Each row has a hidden value. The values are split into ranges, and the tier after each row names the range that its value falls in. Each part has its own value, ranges and names.
[-29 -32 208 126 28 233 41 -39 -173 -99 -147 -144 198 0 27 -24 28 47 88 -169 47 -79 -101 88 90 -186 -85 16 227 114 -233 150 -138 -2 37 -14 -63 32 84 83 -70] => <55>
[-33 -104 -61 -182 65 -12 155 21 392 -54 92 32 -151 238 -180 175 45 -245 -149 175 -21 -88 66 54 -91 151 37 93 -231 -328 258 -105 207 -46 72 -81 70 -181 -93 -77 -52] => <53>
[58 -121 156 257 119 -237 219 -18 -143 -439 95 -177 64 207 -134 3 -28 315 190 -200 -69 -208 111 -15 24 241 -295 -262 76 -31 81 -74 244 -6 -141 -116 26 -6 234 86 -14] => <57>
[184 29 32 -271 39 -91 161 -85 -320 -200 -198 219 215 -100 -122 -180 126 92 60 30 114 -237 -64 -30 191 -291 57 214 116 -216 -493 238 168 -223 99 -327 -303 249 275 114 58] => <53>
[98 59 310 -107 126 180 35 62 -37 -256 -52 -233 230 33 220 -46 153 48 88 -112 155 -33 -128 -8 155 -205 -36 56 165 -23 -175 101 -121 24 115 -75 55 51 139 -14 -146] => <55>
[177 108 167 -151 -28 230 -49 114 -87 82 40 -152 157 -26 217 -121 88 25 -58 -170 264 64 -226 -137 56 -147 32 282 279 17 -197 18 77 90 221 189 121 -73 -174 -47 -267] => <56>
[51 -163 -235 -153 -161 -114 160 47 108 159 93 243 -250 131 -265 -20 44 -188 -205 21 76 -143 73 -99 -155 190 5 178 -107 -196 90 -84 448 -24 148 15 -116 -168 -182 -25 19] => <60>
[84 45 -106 -157 -119 135 72 102 -169 -52 -149 210 -136 -76 1 -133 115 -117 154 17 75 -388 135 38 -192 -39 221 -19 0 16 -272 256 140 -188 10 -367 -429 155 -93 41 184] => <62>
[-19 -12 69 -211 146 92 122 102 584 -279 231 -311 -120 345 39 250 -31 -240 -64 296 -15 -36 283 180 -153 320 -38 34 -366 -288 432 -92 86 28 -9 -264 184 -163 -43 -204 -69] => <60>
[-3 -125 -81 -147 150 -32 142 22 347 115 211 9 -35 218 -242 187 -169 -88 -306 251 -56 219 -11 106 -78 109 -111 329 -166 -430 283 -133 152 35 71 64 229 -141 -69 -63 -218] => <60>
[-57 -128 -38 90 91 -244 200 -61 31 -199 130 -35 -97 250 -211 125 -78 17 -122 79 -93 14 112 -1 99 243 -291 -10 -85 -197 186 -116 240 49 -7 -51 49 -110 299 -32 48] => <48>
[-30 80 -34 159 21 18 43 -72 -321 -121 -49 -51 23 23 -45 6 -115 109 132 -42 -41 -174 38 37 24 112 -59 -43 182 76 -174 77 156 -70 -90 -66 -124 -19 95 40 51] => <62>
[-108 -153 -77 276 -25 -77 151 -129 -226 22 1 21 -4 113 -299 51 -218 81 -98 -17 -121 18 77 103 40 122 -306 68 93 -4 -46 28 143 32 -46 18 -88 -31 206 82 59] => <55>
[95 -105 -73 -24 -71 -193 188 133 5 -93 167 55 -217 181 -117 -53 14 2 -111 11 33 -44 191 -94 -65 248 -211 24 -102 -139 131 -48 335 63 49 -152 -103 3 124 -49 93] => <57>
[-88 19 50 315 3 62 81 -62 -185 -222 -135 -18 -84 92 -112 70 89 65 188 -188 -116 -304 -45 -28 67 72 -15 -322 189 188 -79 29 84 -127 -124 -83 -165 -64 18 91 86] => <56>
[81 7 9 -383 62 193 37 183 356 87 30 102 -111 71 65 51 221 -281 -142 103 141 -31 -150 -54 -99 -129 255 199 -96 -293 90 -15 51 -49 206 -19 47 -102 -266 -90 -166] => <62>
[2 113 -53 -225 111 180 5 47 -178 25 -129 132 44 -109 77 -22 -42 -99 4 234 23 -21 -14 148 -7 -224 134 221 35 -169 -286 274 -130 -111 44 -248 -225 191 149 -2 60] => <62>
[-104 -211 92 228 -31 74 134 -262 -328 2 -214 -9 302 -11 -297 -25 -106 97 -8 -197 -9 -93 -108 142 164 -197 -229 144 268 72 -343 140 -1 -35 47 95 -111 -19 190 196 -49] => <55>
[124 7 300 74 72 185 69 -45 -29 -154 1 -293 335 78 -10 -18 -16 202 35 -184 93 7 -150 35 123 -126 -135 149 251 15 -155 27 8 6 46 45 158 -9 -48 62 -289] => <48>
[-20 -276 -212 13 -15 -105 212 -27 2 209 67 263 -74 84 -425 23 -229 -9 -223 129 -93 32 94 162 -204 63 -158 262 -95 -288 37 43 205 -24 23 -40 -112 33 -3 99 -13] => <48>
[-65 58 171 -18 284 -59 83 171 188 -358 91 -129 -180 233 185 179 215 -72 -7 77 -62 77 -69 -102 188 54 -99 -246 -78 -194 290 -108 -98 66 8 -97 130 -65 327 -126 18] => <57>
[-1 -116 -153 98 -145 42 157 -88 61 150 19 104 -77 137 -423 61 -138 -42 -151 26 -73 -115 84 76 -110 154 -70 175 -9 -75 12 -12 327 -106 -19 -52 -107 -96 -230 65 -34] => <62>
[-180 -16 -108 196 151 81 71 -42 280 278 76 127 -190 226 -372 346 -99 -112 -419 198 -263 373 -297 -12 181 -17 -103 161 34 -251 305 -201 -7 -16 0 240 222 -209 -98 -16 -184] => <60>
[97 110 228 -278 129 252 15 23 196 -166 13 -285 237 87 171 49 49 -93 7 83 164 -19 -50 90 58 -109 71 247 18 -176 -75 59 -31 -12 126 -89 158 -52 -43 -91 -220] => <53>
[15 -18 -55 -345 249 40 44 147 200 65 87 128 -49 42 62 92 19 -153 -122 224 47 89 -143 49 -123 -97 161 228 -101 -446 114 -12 -10 -12 128 37 121 -56 -36 -68 -171] => <62>
[-14 30 50 -94 88 163 7 59 -207 -83 -117 13 57 -75 163 -51 30 -50 123 3 77 -132 -32 93 -47 -154 81 35 111 -24 -235 208 -118 -31 55 -114 -158 86 122 20 28] => <56>
[-1 -12 -32 155 7 -196 161 -48 -242 -285 48 -51 -81 147 -103 2 -80 114 58 11 -64 -143 205 -6 82 245 -254 -105 24 4 -39 29 249 -7 -78 -215 -156 33 339 -3 176] => <48>
[-28 -118 118 142 75 -70 146 -87 -339 -284 -65 -135 195 42 -52 -64 -108 179 167 -105 3 -157 133 136 49 27 -264 -46 115 14 -201 146 37 10 -55 -145 -128 86 376 96 71] => <57>
[-57 36 -78 -193 69 73 18 179 237 34 123 19 -289 157 134 130 87 -304 -175 189 42 82 11 -48 -51 115 48 70 -139 -196 233 -62 46 89 138 -4 47 -152 7 -181 15] => <56>
[56 -141 109 148 -18 36 179 -210 -268 -68 -143 -9 335 2 -339 -70 -129 223 -6 -122 -13 -90 -52 134 136 -181 -214 210 224 -15 -356 160 87 -110 -3 -94 -126 122 132 198 -92] => <48>
[-148 -44 -200 79 -27 -81 131 -104 -160 -91 -103 177 -198 89 -226 90 -29 -140 9 114 -125 -238 143 60 21 146 -32 -86 -50 -45 -60 77 190 -128 -58 -200 -284 -47 193 20 249] => <62>
[47 88 90 -142 -6 312 -113 191 -94 169 -81 36 -32 -100 306 -88 242 -148 23 -226 234 -61 -345 -171 -48 -230 252 74 289 67 -168 38 -54 55 235 276 21 -139 -274 -28 -185] => <56>
[-79 -136 -71 224 -122 -172 209 -181 -303 -111 -122 131 -54 112 -353 -10 -7 22 -98 -57 -86 -117 88 -34 250 50 -306 -9 88 51 -186 68 229 -52 7 -147 -283 24 377 90 230] => <55>
[176 128 261 -94 389 -54 125 37 16 -358 104 -177 285 107 24 69 -57 322 -1 160 -56 193 -142 54 229 -161 -145 141 82 -352 -40 32 -82 -67 -58 -215 197 212 306 12 -239] => <56>
[-139 -206 -238 95 30 -95 165 -115 -322 82 -182 396 -74 -59 -354 0 -118 -16 0 63 -146 -196 15 157 -97 -84 -18 25 37 -141 -216 186 72 -157 -47 -117 -346 95 185 180 174] => <56>
[160 6 258 -89 58 169 75 86 -145 -202 -148 -20 200 -62 111 -149 224 109 155 -207 148 -187 -169 -35 64 -310 70 1 215 3 -311 183 -77 -87 92 -152 -128 166 27 100 -103] => <55>
[-119 -66 250 482 220 -98 155 -185 -201 -472 71 -465 252 249 -121 159 -267 358 198 -126 -184 -38 132 185 159 262 -470 -230 154 78 82 -53 22 61 -244 -33 175 -68 395 73 -58] => <57>
[31 -152 -69 -193 120 -61 104 122 261 -29 235 -58 -86 173 -5 76 -78 -84 -16 46 81 -105 82 64 -339 276 34 94 -151 -317 297 -146 269 66 67 113 198 -239 -208 -74 -192] => <60>
[52 45 -172 -41 -81 -191 164 93 -105 -219 39 174 -348 135 -84 -26 86 -79 0 134 -44 -229 264 -97 -5 250 -61 -130 -135 -63 7 64 319 -88 -33 -409 -344 94 226 -66 316] => <56>
[-52 3 17 194 4 46 158 -217 -129 -155 -147 -9 114 105 -353 98 -100 76 16 46 -155 -164 45 136 168 -10 -118 28 89 -10 -189 109 116 -197 -120 -239 -171 52 126 113 57] => <53>
[7 160 24 -169 190 197 -84 228 216 104 160 -89 -140 94 263 135 33 -155 -90 100 65 150 -205 -64 -106 39 171 107 39 -213 221 -119 -12 92 107 211 267 -195 -224 -155 -235] => <53>
[-69 148 74 -90 49 413 -97 108 99 125 -96 -54 -52 -2 189 98 121 -246 -55 38 63 38 -209 17 23 -189 201 98 129 22 -62 84 -196 -10 117 60 9 -97 -187 -75 -109] => <60>
[16 58 144 79 80 251 -20 26 -143 24 -128 -12 122 -48 47 -5 98 66 73 -194 46 -69 -314 -38 55 -238 111 13 316 56 -202 65 -84 -64 50 140 14 -37 -155 90 -194] => <56>
[6 38 9 93 40 35 96 -77 -247 -189 -122 19 68 7 -114 -9 -27 105 173 -41 -49 -268 26 71 17 -1 13 -69 135 17 -222 136 113 -164 -96 -200 -200 66 76 95 55] => <62>

[-5 -84 -6 -24 45 115 87 -173 -151 -201 -29 -35 1 -162 9 111 -18 -21 103 -79 -2 49 -110 158 116 102 131 -1 -85 37 -230 12 -28 -50 111 66 6 10 -86 -8 -21] => dosi
[19 44 -41 -33 38 30 20 13 -31 -19 34 -11 69 54 -23 -28 -41 15 -9 -73 60 26 51 7 -59 72 -23 13 -53 8 -6 31 81 -27 -23 11 25 24 -94 -10 42] => gek
[134 35 19 -6 -16 -124 -146 94 77 38 -32 -159 121 -70 41 -3 -17 191 -162 -134 -17 -161 -104 50 -192 -71 -108 111 -90 -194 -80 132 61 -81 -43 -132 -65 -1 -39 -142 35] => dosi
[17 80 -105 -92 9 -29 52 154 112 -3 106 123 215 -74 -9 37 -53 -14 -42 -1 -90 -152 -277 60 -108 136 12 140 -143 189 -4 364 144 -179 107 -160 -216 3 -39 -210 35] => degik
[-46 -38 -33 -6 38 72 1 -72 -80 -113 -27 -4 93 -71 -20 66 4 5 -3 -92 20 -6 -80 50 -10 66 -38 29 -64 38 -97 48 81 -50 50 -14 -68 53 -34 -40 47] => rase
[20 -23 -30 -10 35 -18 -8 -18 -26 -14 2 17 36 0 -67 -11 -56 -20 -18 -18 12 36 14 3 -10 14 -70 -1 -47 9 -50 52 81 6 -39 -7 19 81 -46 33 32] => Luni
[11 0 -27 2 38 -11 15 -38 -41 -31 -2 6 51 14 -43 6 -40 6 15 -38 35 35 26 31 -18 20 -38 12 -31 10 -21 30 83 -15 -39 21 32 74 -84 14 49] => lamat
[26 22 -39 -31 38 15 18 11 -23 -18 28 -3 51 33 -41 -29 -52 0 -4 -51 44 33 38 14 -37 60 -26 10 -58 10 -23 47 76 -18 -24 6 31 36 -86 2 34] => Fubov
[-103 61 -58 -23 46 25 108 -84 -96 -80 -35 112 58 110 -43 24 -16 -111 107 -82 144 83 117 23 -15 60 46 28 -101 76 86 7 128 -79 23 61 16 100 -109 4 -10] => Fubov
[-79 -63 -44 32 93 113 47 -177 -143 -263 -88 -31 82 -163 33 157 65 2 134 -138 69 35 -135 127 79 72 127 37 -71 87 -169 26 57 -100 132 23 -50 22 -67 -89 55] => dosi
[-179 128 -109 115 -87 28 280 169 154 140 83 124 32 -129 197 -234 -250 -170 263 160 -148 52 -105 243 9 -167 256 33 -191 331 163 327 -113 -115 228 -11 -133 39 -110 40 -26] => lamat
[44 -24 -47 -53 25 34 41 -21 -65 7 36 39 33 17 -66 -45 -92 -61 -20 37 -17 56 27 -24 31 90 -51 -48 -29 38 -73 27 8 40 -10 23 32 68 -62 82 -4] => rase
[34 45 -41 -45 30 43 28 40 -18 -6 62 -24 52 39 -21 -51 -61 13 -17 -63 38 23 38 21 -52 82 -7 7 -67 13 -31 48 62 -22 -14 8 25 0 -91 -2 33] => gek
[25 -24 -30 -8 40 -16 -3 -28 -24 -25 -6 19 35 -1 -63 -4 -54 -15 6 -18 18 46 19 10 -4 16 -57 3 -42 8 -40 50 78 3 -39 0 39 84 -64 23 34] => dum
[25 -24 -30 -23 31 -13 0 -16 -37 -10 4 20 36 1 -73 -9 -60 -26 -24 -13 8 25 13 6 -6 30 -70 1 -50 4 -55 51 74 1 -28 -5 14 81 -46 33 22] => Luni
[642 -13 -23 -310 37 -172 -133 9 -155 108 -8 -121 204 34 -42 68 -84 237 -321 176 -163 -255 -61 -234 -44 356 -140 -12 201 -378 -256 -40 -248 53 -75 -88 177 24 -176 -94 -106] => degik
[112 -4 -21 -54 -26 -38 12 94 -3 182 97 2 -13 84 -107 -172 -178 -37 -126 105 -72 29 113 -45 -24 30 -167 -71 -5 -46 -24 21 -10 105 -109 22 72 82 -57 173 0] => rase
[16 -21 -28 -20 37 -20 2 -61 -39 -40 -31 50 44 22 -61 20 -46 -30 18 -24 37 56 39 -11 -7 23 -58 6 -46 0 -18 37 79 -2 -39 5 45 108 -72 16 10] => dum
[37 -48 -19 -28 17 18 14 -24 -45 2 9 20 13 -12 -72 -27 -89 -30 -15 18 -22 42 29 15 17 44 -80 -19 -37 -6 -60 34 29 26 -23 12 44 90 -58 62 10] => gam
[16 10 -41 -40 16 7 18 -16 -55 -5 25 12 73 26 -43 -23 -52 -28 -52 -35 17 14 -3 -13 -29 63 -55 -12 -58 17 -64 37 51 -1 -14 4 -29 49 -53 35 5] => degik
[-64 214 -202 -20 19 -100 342 153 -6 95 -58 211 87 14 135 -177 -176 -304 315 201 30 -27 31 123 56 -11 428 75 -199 261 229 271 -123 -245 338 -28 -72 67 -161 -46 -144] => Fubov
[21 26 -34 -24 34 23 23 5 -29 -19 37 -13 51 29 -30 -27 -51 12 -2 -57 40 32 33 27 -37 56 -21 8 -53 13 -29 39 73 -18 -27 16 28 29 -90 5 40] => Fubov
[454 17 56 -142 -53 -149 -94 4 0 84 26 -192 123 -102 120 39 -116 301 -187 54 -203 -186 -151 8 -101 87 -26 40 66 -309 -230 63 -227 9 -65 -64 104 -26 -176 -104 -78] => lamat
[-8 -5 32 -5 -60 9 0 -88 48 -26 32 40 57 -35 53 32 -89 48 -4 -62 -69 66 -72 44 -74 -46 -67 17 -93 9 -48 98 25 19 -58 -2 -17 81 -77 3 -31] => Luni
[26 -27 -33 -14 43 -21 -3 -34 -30 -22 -6 31 34 7 -72 -2 -55 -27 0 -8 18 52 26 -6 2 18 -64 -5 -38 13 -42 46 79 10 -44 0 39 93 -56 35 29] => gam
[20 -106 -11 5 45 126 90 -167 -180 -170 -45 -86 -17 -200 36 65 -42 -12 107 -26 -36 48 -99 162 155 77 142 -39 -40 20 -259 -28 -110 -16 134 81 28 7 -83 44 -11] => dum
[-178 -135 -118 44 75 332 60 50 -47 26 4 64 -123 55 -117 -321 -180 -274 119 74 87 357 305 -132 142 65 -130 -231 -56 175 33 -96 -56 226 61 69 167 92 -4 297 39] => lamat
[20 -68 55 -16 -61 39 -82 73 154 35 107 -67 -62 -93 -45 -98 -138 38 -110 -104 -85 72 -71 80 -84 -69 -145 -4 -189 -50 -159 164 65 70 -88 -63 -8 -8 10 43 -15] => dum
[1 -10 -36 -5 49 -12 10 -45 -37 -41 -17 39 43 32 -63 6 -39 -30 28 -33 54 66 50 -3 -6 21 -47 3 -42 21 -9 32 96 -4 -42 13 46 94 -76 20 35] => dosi
[25 -20 -35 -14 33 -13 -2 -16 -35 -8 1 14 41 -1 -60 -16 -59 -23 -19 -9 8 29 14 2 -6 22 -63 -5 -43 8 -53 47 65 5 -28 -5 15 78 -48 36 28] => Luni
[-6 -25 -36 -1 49 -3 4 -60 -44 -51 -28 48 48 17 -64 18 -37 -32 31 -25 44 67 38 -7 1 22 -59 1 -35 28 -14 31 93 0 -36 11 40 106 -68 21 37] => dum
[-42 -34 -22 -34 14 47 -35 -12 44 -37 35 58 11 24 -79 -39 -67 -69 -32 -85 37 122 19 -42 -41 14 -108 -23 -139 44 -60 88 118 46 -55 -33 2 61 -9 40 -12] => rase
[-105 70 -2 80 -10 -67 -236 88 45 -94 -186 -175 346 -129 105 160 180 287 -206 -361 89 -371 -244 103 -370 -100 -216 292 -139 -185 53 182 260 -299 94 -256 -354 33 47 -402 159] => Luni
[32 -4 -43 -37 27 -6 7 -7 -48 0 12 19 59 20 -58 -24 -58 -31 -42 -12 13 17 12 -17 -16 54 -63 -10 -47 9 -54 43 56 3 -19 -5 -2 66 -49 35 12] => rase
[-176 -4 116 85 -201 191 28 -135 249 -61 139 53 47 -145 261 14 -167 144 91 -162 -200 214 -213 164 -163 -179 -68 15 -188 135 -20 210 -32 76 -69 15 -77 35 -112 -19 -41] => lamat
[31 -5 -31 -15 39 -11 1 -12 -17 -19 9 7 39 16 -54 -14 -54 -2 1 -33 30 45 29 10 -20 28 -47 5 -45 4 -33 49 79 -1 -45 3 42 64 -76 15 36] => lamat
[36 12 -22 -83 22 88 67 -35 -69 -71 58 -6 31 -1 -22 10 -59 -7 11 -74 21 36 0 59 -2 141 38 5 -88 14 -98 35 29 -32 25 37 30 -5 -104 -7 -16] => gek
[17 76 -15 -40 -97 -4 -106 112 211 152 120 111 232 116 30 -64 -115 131 -184 -24 -114 -14 -65 -148 -281 6 -348 47 -22 36 163 201 121 53 -165 -125 -92 113 -65 -74 62] => degik
[11 -13 -35 -3 30 -20 2 -10 -30 -4 -3 15 41 0 -56 -22 -59 -26 -12 -13 12 29 18 10 -12 3 -59 0 -50 12 -38 51 71 -1 -25 -5 9 82 -47 37 30] => Luni
[5 -49 -75 -33 44 128 -36 29 7 -17 -63 17 29 4 -6 -132 -95 -80 29 -13 53 135 105 -116 -8 55 -70 -66 -88 1 -12 28 -54 70 62 -57 83 58 -45 31 -33] => lamat
[22 -4 -26 -14 33 -5 2 -13 -19 -21 8 3 40 15 -51 -13 -52 0 -3 -43 32 39 28 18 -27 28 -50 8 -53 -2 -32 46 80 -6 -40 4 35 62 -75 12 34] => lamat
[-17 -4 -6 -21 -24 34 40 -74 -3 -36 50 56 61 -20 9 22 -78 -6 6 -34 -47 64 -64 37 -26 22 -38 -2 -75 67 -63 83 41 11 -27 18 -27 69 -73 25 -11] => rase
[28 13 -47 -39 22 -4 14 -11 -49 1 22 14 75 32 -40 -31 -55 -28 -48 -23 19 19 3 -26 -26 60 -51 -18 -49 19 -59 37 47 5 -18 3 -17 50 -55 38 7] => degik
[15 49 -36 -43 29 51 33 16 -32 -22 56 -17 62 49 -18 -29 -49 18 -11 -82 51 26 42 26 -59 85 -10 13 -66 14 -20 33 76 -29 -17 20 19 8 -96 -7 34] => gek
[37 56 -42 -47 32 35 33 31 -27 -7 57 -20 58 52 -15 -44 -57 14 -12 -65 47 24 48 15 -56 84 2 8 -63 9 -21 38 62 -26 -16 14 30 2 -100 -4 28] => gek
[-374 -62 73 157 -110 196 8 -66 298 -111 133 78 -149 -119 76 -113 -145 -109 154 -254 -9 402 -78 163 -70 -302 -32 -48 -376 251 -61 233 171 116 -84 9 -74 12 42 118 -24] => dum
[48 7 -33 -4 27 -30 35 -49 -93 -10 11 -17 81 -14 -20 19 -44 22 -20 6 -16 -22 -28 40 5 39 -19 0 12 12 -74 15 32 -17 -17 32 -11 66 -79 36 48] => rase

[102 59 -209 -196 -329 34 154 -207 -210 -63 -72 -224 -123 -49 216 51 -67 -223 84 -33 326 -247 -40 462 -85 56 -362 57 -113 -162 -131 -255 -90 370 39 -286 63 253 301 -278 -95] => difof
[-355 -33 109 -248 -84 11 6 -207 -34 -172 213 95 -96 -210 -232 68 112 38 133 313 -254 26 -112 97 -425 33 380 130 -320 37 -76 107 104 160 -97 -80 114 -227 -211 -348 -2] => Mimad
[147 -47 204 177 -44 -145 -25 90 23 -111 481 -159 -106 172 92 -278 -72 -6 -32 -10 -210 165 230 -255 165 -315 201 -58 217 285 -178 111 475 -147 -100 187 54 -252 34 89 -365] => ket
[103 127 192 506 282 53 -68 542 319 -17 146 317 180 291 199 101 212 188 18 -38 -336 -113 -127 32 90 173 -109 173 -145 48 -104 79 -105 -48 90 409 -217 104 -450 324 199] => lemit
[208 58 97 55 37 -193 -434 533 331 -6 101 117 70 327 -29 102 96 -261 -39 144 -188 -46 100 -39 389 331 -279 213 -34 -13 -87 209 -38 -249 -128 224 -203 -7 -188 406 15] => lemit
[178 -65 33 -80 -131 24 86 -272 -256 4 -70 -405 -184 -110 342 145 -135 -407 -75 39 275 -12 87 47 -123 -71 -43 -33 -132 -64 -323 13 -66 -52 -1 -260 297 232 41 -223 -140] => zik
[5 100 247 153 4 -89 -183 303 164 52 74 -73 14 191 30 -20 114 -189 98 -16 -203 -41 155 -202 255 105 -92 23 35 -170 -160 461 151 10 -84 301 -30 -227 -259 349 -349] => zik
[34 -137 -480 -356 -257 10 -89 -330 -152 -294 319 14 -261 -191 -150 -74 -8 -221 -172 -25 187 125 -89 393 -59 -239 89 -56 29 295 -65 -566 -80 -88 -36 -239 -50 248 381 -539 324] => lemit
[1 11 -149 -217 -241 119 151 -126 -76 -159 -52 -172 -278 -140 -117 -271 -197 -300 -93 119 320 -7 -89 228 14 32 -77 -23 -24 -55 -29 39 -162 263 -53 -159 165 -119 222 17 -242] => Mimad
[193 -54 -174 219 126 38 50 125 -15 -147 271 187 -64 76 95 -180 -21 125 -193 -111 -14 43 -121 131 95 -74 6 -4 40 362 -53 -316 -137 -156 99 55 10 119 59 -28 233] => Dafak
[8 -14 -228 89 -27 255 159 -233 -215 -137 59 -129 -183 -156 118 -124 76 -28 -138 -315 239 -143 -1 107 1 -162 -68 -112 85 -25 -243 19 8 173 26 3 108 17 198 -132 -186] => zik
[-72 178 -105 -48 -20 8 -43 135 55 -42 -73 247 51 96 -41 72 87 -95 134 78 -57 -177 -156 383 65 302 -298 147 -241 -139 -21 -79 -195 260 58 16 -31 54 -70 -29 154] => mene
[-129 -30 -129 -166 -50 -16 -305 73 66 -138 195 133 -23 -20 -205 114 285 20 -1 -3 -151 -186 31 69 18 194 -60 172 -71 -25 -116 152 87 1 -156 66 -153 -122 -2 -53 -27] => zik
[156 53 -166 129 208 -23 -72 22 -112 -91 172 281 63 157 155 69 49 62 -79 -54 -100 -86 -21 218 131 91 -188 115 -130 239 -189 -295 6 -135 77 -33 96 155 77 -193 295] => mene
[150 126 -90 187 22 199 249 -45 -178 -37 -135 -107 -86 49 254 -154 -87 -73 -61 -182 281 -247 17 179 151 78 -368 -5 -3 -126 -217 92 -31 307 66 -31 215 -21 196 108 -300] => Mimad
[298 30 294 187 -4 -96 41 520 304 26 -63 -20 -8 218 236 35 -234 -245 -42 418 -8 75 -224 134 -36 294 -96 210 -288 67 39 -37 -462 -104 72 14 -2 239 -394 372 178] => Dafak
[234 -114 -157 -42 -35 -48 -201 137 -25 -119 186 -83 -137 72 -26 -160 -13 -82 -242 -64 123 -97 131 -68 279 111 -174 76 160 173 -130 100 45 -195 -138 -25 20 -115 254 186 -213] => difof
[110 -42 -145 90 -7 101 -8 222 83 -175 172 54 -140 38 -106 -309 -5 85 -204 -70 94 -103 -52 37 182 89 -105 60 131 148 -11 91 -66 41 -66 107 -51 -189 155 280 -186] => Dafak
[-133 144 -2 -262 -295 -24 48 -269 -233 12 -112 -229 -51 -38 89 120 62 -235 276 5 105 -306 146 246 -53 141 -309 72 -153 -380 -221 188 224 482 -69 -181 160 -105 161 -239 -420] => Dafak
[-79 109 -71 -55 38 -71 -98 -97 -151 -6 54 170 79 69 71 190 164 -43 161 -35 -157 -163 36 212 24 150 -180 91 -202 -60 -188 -69 86 103 36 -45 101 34 -28 -285 93] => Mimad
[-18 -9 37 -58 -201 26 158 -144 -101 -55 58 -215 -170 -116 115 -52 -75 -221 47 46 101 51 -68 134 -163 -127 98 -76 -87 -37 -107 -45 -84 156 41 -81 127 70 -53 -167 -104] => difof
[-80 178 212 -92 -378 -95 59 291 276 -3 -36 -131 -64 107 -32 -69 -67 -325 290 270 -47 -13 -144 281 -37 128 -128 73 -153 -297 103 106 -148 434 -2 113 -164 -15 -241 205 -190] => ket
[279 163 -92 172 -65 -126 -46 112 -123 103 -12 -88 57 288 357 16 14 -234 103 -296 82 -174 167 176 421 36 -524 -59 106 -118 -204 -118 63 88 107 57 30 193 154 43 -124] => difof
[423 -25 -57 230 -114 196 406 -243 -271 -196 207 -400 -184 61 555 -170 -249 42 -184 -123 390 -206 140 195 -86 -303 -230 64 80 183 -374 -238 332 199 -8 -219 191 198 491 -163 -364] => zik
[181 -98 -30 297 127 94 83 -22 -144 -138 354 -91 -122 38 176 -262 15 188 -219 -271 0 -30 146 -202 130 -247 85 -74 228 293 -252 76 283 -131 -27 126 125 -159 162 54 -288] => difof
[-215 101 -103 -53 -196 192 129 -44 11 -91 -61 -31 -114 -148 -59 -32 146 -88 118 -91 97 -178 -174 290 -139 50 -88 -14 -109 -277 -45 94 -173 453 32 71 -75 -8 -68 -51 -122] => zik
[257 -27 -295 -45 -124 48 -72 -254 -244 -289 442 -165 -131 134 118 -198 37 93 -171 -267 160 -285 419 79 294 -223 -324 104 309 207 -389 -62 768 82 -240 -83 9 -177 763 -193 -494] => lemit
[-12 -115 5 127 216 -85 -329 192 36 -53 315 168 -9 51 -125 -39 243 91 -144 -146 -299 40 107 -317 211 49 172 -8 102 224 -146 256 93 -384 -81 247 1 -237 -180 129 -27] => difof
[5 49 8 -12 -39 -44 41 50 20 -90 125 129 -21 50 43 20 -25 -52 66 176 -100 6 -137 260 -107 74 -1 107 -219 100 -40 -201 -100 81 52 -50 38 91 -99 -153 180] => Mimad
[26 40 63 132 167 80 74 -138 -188 -70 100 4 -44 20 151 -27 -4 2 -55 -25 -48 -73 99 -48 17 -10 0 36 -96 73 -299 154 205 8 -13 -4 288 -145 8 -92 -178] => mene
[43 151 -222 190 -30 238 374 -61 -73 -245 184 153 -108 46 77 -362 -101 186 -36 -121 129 -122 -171 432 18 -156 -168 5 20 144 -50 -321 62 442 109 38 24 -17 302 -95 -43] => mene
[-346 -69 -34 -71 163 5 -249 -34 -9 -141 307 293 -50 -133 -389 -65 310 153 -22 -42 -378 46 13 -200 -7 41 356 -5 -32 138 -90 306 145 -126 -111 207 54 -435 -204 -93 -31] => Mimad
[-164 181 415 158 81 -59 24 93 47 29 95 13 58 152 49 -14 51 -59 245 159 -356 -15 135 -159 21 55 82 63 -162 -150 -210 469 356 195 -55 227 184 -379 -335 122 -385] => mene
[220 -201 -340 -86 -59 148 107 -175 -189 -147 8 -92 -233 -240 191 65 -99 -165 -318 -16 386 11 -274 326 -238 -10 16 0 -157 240 -99 -473 -564 -184 116 -330 115 498 118 -312 422] => ket
[285 -285 -345 -42 105 62 -288 -95 -197 -205 301 -153 -276 -86 -74 -232 20 -95 -531 -277 246 5 246 -304 360 -94 9 -64 346 371 -287 142 116 -523 -200 -48 145 -157 427 85 -227] => zik
[54 -190 -249 -97 -136 135 104 -19 17 -288 277 24 -254 -203 -114 -207 -62 86 -259 92 166 46 -273 248 -245 -78 206 59 -36 336 54 -321 -284 -23 -12 -133 -63 107 138 -140 192] => difof
[-162 137 393 84 -116 -113 148 -30 2 -8 221 -75 43 99 155 43 34 11 350 189 -347 -7 68 28 -230 -107 165 67 -205 -84 -161 148 382 303 -4 98 97 -173 -279 -165 -267] => Dafak
[-183 6 -87 38 242 -20 -199 -71 -154 12 90 343 149 -39 46 370 385 170 92 -126 -312 -190 -58 97 -135 222 5 112 -294 19 -208 -37 -70 -102 78 19 64 96 -269 -360 347] => Dafak
[253 87 -139 -157 -253 151 340 -174 -167 -121 -224 -256 -209 -40 282 -58 -370 -361 -75 243 525 -160 -157 546 -127 132 -385 136 -252 -90 -129 -284 -281 367 50 -414 242 295 321 -134 -58] => mene
[4 14 -27 -92 -117 133 37 10 72 -84 -135 -70 -135 -128 66 151 -17 -351 -50 177 170 -7 -209 283 -188 130 -24 71 -278 -136 -99 -40 -404 92 26 -80 10 261 -197 -67 183] => lemit
